Below is a small trained network, with its code and all its weights. Each question gives an input and a class and asks what happens when units are switched off, that is, made to give their printed mean instead of their output.

import numpy as np


def w(rows, s, z=0):
    codes = np.array(rows[::2]) - 128.0
    scale = np.full(codes.shape[1], s)
    scale[-1] = z or s
    return codes * scale


def norm(h):
    return h / np.sqrt((h * h).mean(-1, keepdims=True) + 1e-5)


def f(y):
    return np.maximum(y, 0)


def log_softmax(a):
    a = a - a.max(-1, keepdims=True)
    return a - np.log(np.exp(a).sum(-1, keepdims=True))


def net(x, mask):
    res = np.array(x, float).reshape(1, 6) / 4 @ E
    u = 0
    for l in range(4):
        y = f(norm(res) @ A[l][:, :-1].T + A[l][:, -1])
        res = res + np.where(mask[u : u + 6], y, B[l][:, -1]) @ B[l][:, :-1]
        u += 6
    return log_softmax(norm(res)[-1] @ U[:, :-1].T + U[:, -1])


A, B = {}, {}
E = w([
[191,251,164],'x0',
[191,122,113],'x1',
[176,1,62],'x2',
[184,123,117],'x3',
[214,247,36],'x4',
[174,124,118],'x5',
],0.0046)
A[0] = w([
[88,248,165,248],'L0N1',
[65,102,145,108],'L0N2',
[119,65,133,172],'L0N3',
[89,103,178,80],'L0N4',
[122,146,78,240],'L0N5',
[193,130,119,158],'L0N6',
],0.012,0.0018)
B[0] = w([
[86,52,156,254],'L0N1',
[109,210,65,191],'L0N2',
[127,181,103,204],'L0N3',
[209,204,164,186],'L0N4',
[170,76,2,172],'L0N5',
[153,163,150,182],'L0N6',
],0.008,0.0067)
A[1] = w([
[187,93,117,248],'L1N1',
[164,70,107,91],'L1N2',
[139,130,165,17],'L1N3',
[142,89,78,84],'L1N4',
[255,205,122,250],'L1N5',
[212,159,107,24],'L1N6',
],0.0087,0.0022)
B[1] = w([
[2,184,83,191],'L1N1',
[31,88,177,161],'L1N2',
[155,106,154,134],'L1N3',
[155,156,211,167],'L1N4',
[70,212,148,253],'L1N5',
[163,98,74,176],'L1N6',
],0.0064,0.0068)
A[2] = w([
[113,108,147,167],'L2N1',
[22,111,133,134],'L2N2',
[116,158,230,102],'L2N3',
[139,77,119,1],'L2N4',
[218,93,2,134],'L2N5',
[138,140,192,13],'L2N6',
],0.015,0.0029)
B[2] = w([
[227,99,62,154],'L2N1',
[189,189,66,255],'L2N2',
[79,106,227,214],'L2N3',
[99,184,108,131],'L2N4',
[2,69,108,183],'L2N5',
[50,80,146,153],'L2N6',
],0.0083,0.0084)
A[3] = w([
[117,107,186,61],'L3N1',
[179,146,84,253],'L3N2',
[54,97,75,206],'L3N3',
[135,138,11,105],'L3N4',
[109,91,11,173],'L3N5',
[182,134,101,101],'L3N6',
],0.012,0.0025)
B[3] = w([
[120,112,173,158],'L3N1',
[193,254,122,199],'L3N2',
[181,61,110,208],'L3N3',
[146,115,107,253],'L3N4',
[158,65,157,244],'L3N5',
[131,152,147,150],'L3N6',
],0.0099,0.0073)
U = w([
[102,218,134,4],'0',
[210,102,2,145],'1',
[53,1,134,218],'2',
],0.0078,0.00032)

Each question gives the input, the list of numbers given to net, and the class t.
The units are the neurons (one row each of A and B). Each row of codes is followed by its name. A weight is (code - 128) times the scale printed after its matrix; where a second scale follows, it is the last column's (A, B and U).
mask holds one flag per neuron, layer by layer. A switched-off neuron (its flag False) gives its mean, the last column of its row in B, instead of its output. The means were averaged over made-up inputs and are rounded, as every weight is.
A unit's drop is (log p(t) with every unit on - log p(t) with that unit switched off) / (log p(t) with every unit on - log p(t) with every unit switched off).
The circuit of an input: a set's keep is (log p(t) with only the set's units on - log p(t) with every unit switched off) / (log p(t) with every unit on - log p(t) with every unit switched off). Starting from the 12 units with the biggest drops (on a tie, the unit counted first), units are removed one at a time, each time the one whose removal leaves the highest keep (on an exact tie, the one counted first), for as long as the keep stays at least 0.8.
units of the circuit, in order: the units of the circuit, biggest drop first
top k neurons: the k neurons with the biggest drops, biggest first
top k neurons in layer l: the k neurons of layer l with the biggest drops, biggest first
drop when u is switched off: that unit's drop, to one decimal
input [-5,-7,-7,8,-7,1], class 0: top neuron => [L0N2]
input [-4,0,2,-2,-8,4], class 1: top 2 neurons in layer 1 => [L1N5, L1N4]
input [3,2,6,-7,-1,-6], class 0: units of the circuit, in order => [L0N1, L1N5]
input [0,4,4,-6,6,-5], class 2: top 3 neurons => [L0N5, L2N5, L2N2]
input [1,7,2,2,-6,-2], class 0: units of the circuit, in order => [L1N5, L0N1, L0N4]
input [-2,0,4,-5,7,-8], class 2: units of the circuit, in order => [L2N5, L0N5]
input [-7,-5,-5,4,1,-5], class 1: units of the circuit, in order => [L1N5, L2N3]
input [-4,6,7,5,8,-2], class 2: top 2 neurons => [L2N5, L2N2]
input [-3,4,0,-5,-1,-4], class 0: top 3 neurons => [L0N4, L0N1, L0N5]
input [7,6,-3,2,-1,7], class 2: units of the circuit, in order => [L0N1, L2N2, L3N2]
input [-4,2,1,2,-4,-6], class 1: top 4 neurons => [L2N3, L0N6, L1N4, L1N5]
input [0,3,8,-1,1,5], class 2: top 3 neurons => [L2N5, L0N1, L1N6]
input [-8,3,-1,-8,-4,-2], class 0: top 4 neurons => [L2N2, L2N5, L0N4, L3N2]
input [-8,-5,-6,4,-6,3], class 0: top 2 neurons => [L0N4, L0N2]
input [-4,-2,7,6,3,5], class 2: units of the circuit, in order => [L2N5]
input [-5,2,-1,0,-7,8], class 0: top 3 neurons in layer 0 => [L0N4, L0N1, L0N3]
input [-4,-7,3,5,8,-6], class 2: top 3 neurons => [L2N5, L0N5, L2N2]
input [6,2,4,5,-7,0], class 0: top 3 neurons in layer 1 => [L1N5, L1N1, L1N4]
input [1,0,3,1,-6,-1], class 0: top 3 neurons => [L0N1, L0N4, L0N5]
input [8,-5,-2,-1,-6,-2], class 2: units of the circuit, in order => [L0N1]
input [1,3,5,0,-6,-7], class 0: top 2 neurons => [L0N1, L0N4]
input [1,-2,3,-1,-1,8], class 0: top 2 neurons in layer 0 => [L0N1, L0N5]
input [-6,-4,8,7,-4,-6], class 1: drop when L2N2 is switched off => 0.1
input [8,5,-8,6,0,0], class 2: drop when L0N1 is switched off => 0.5
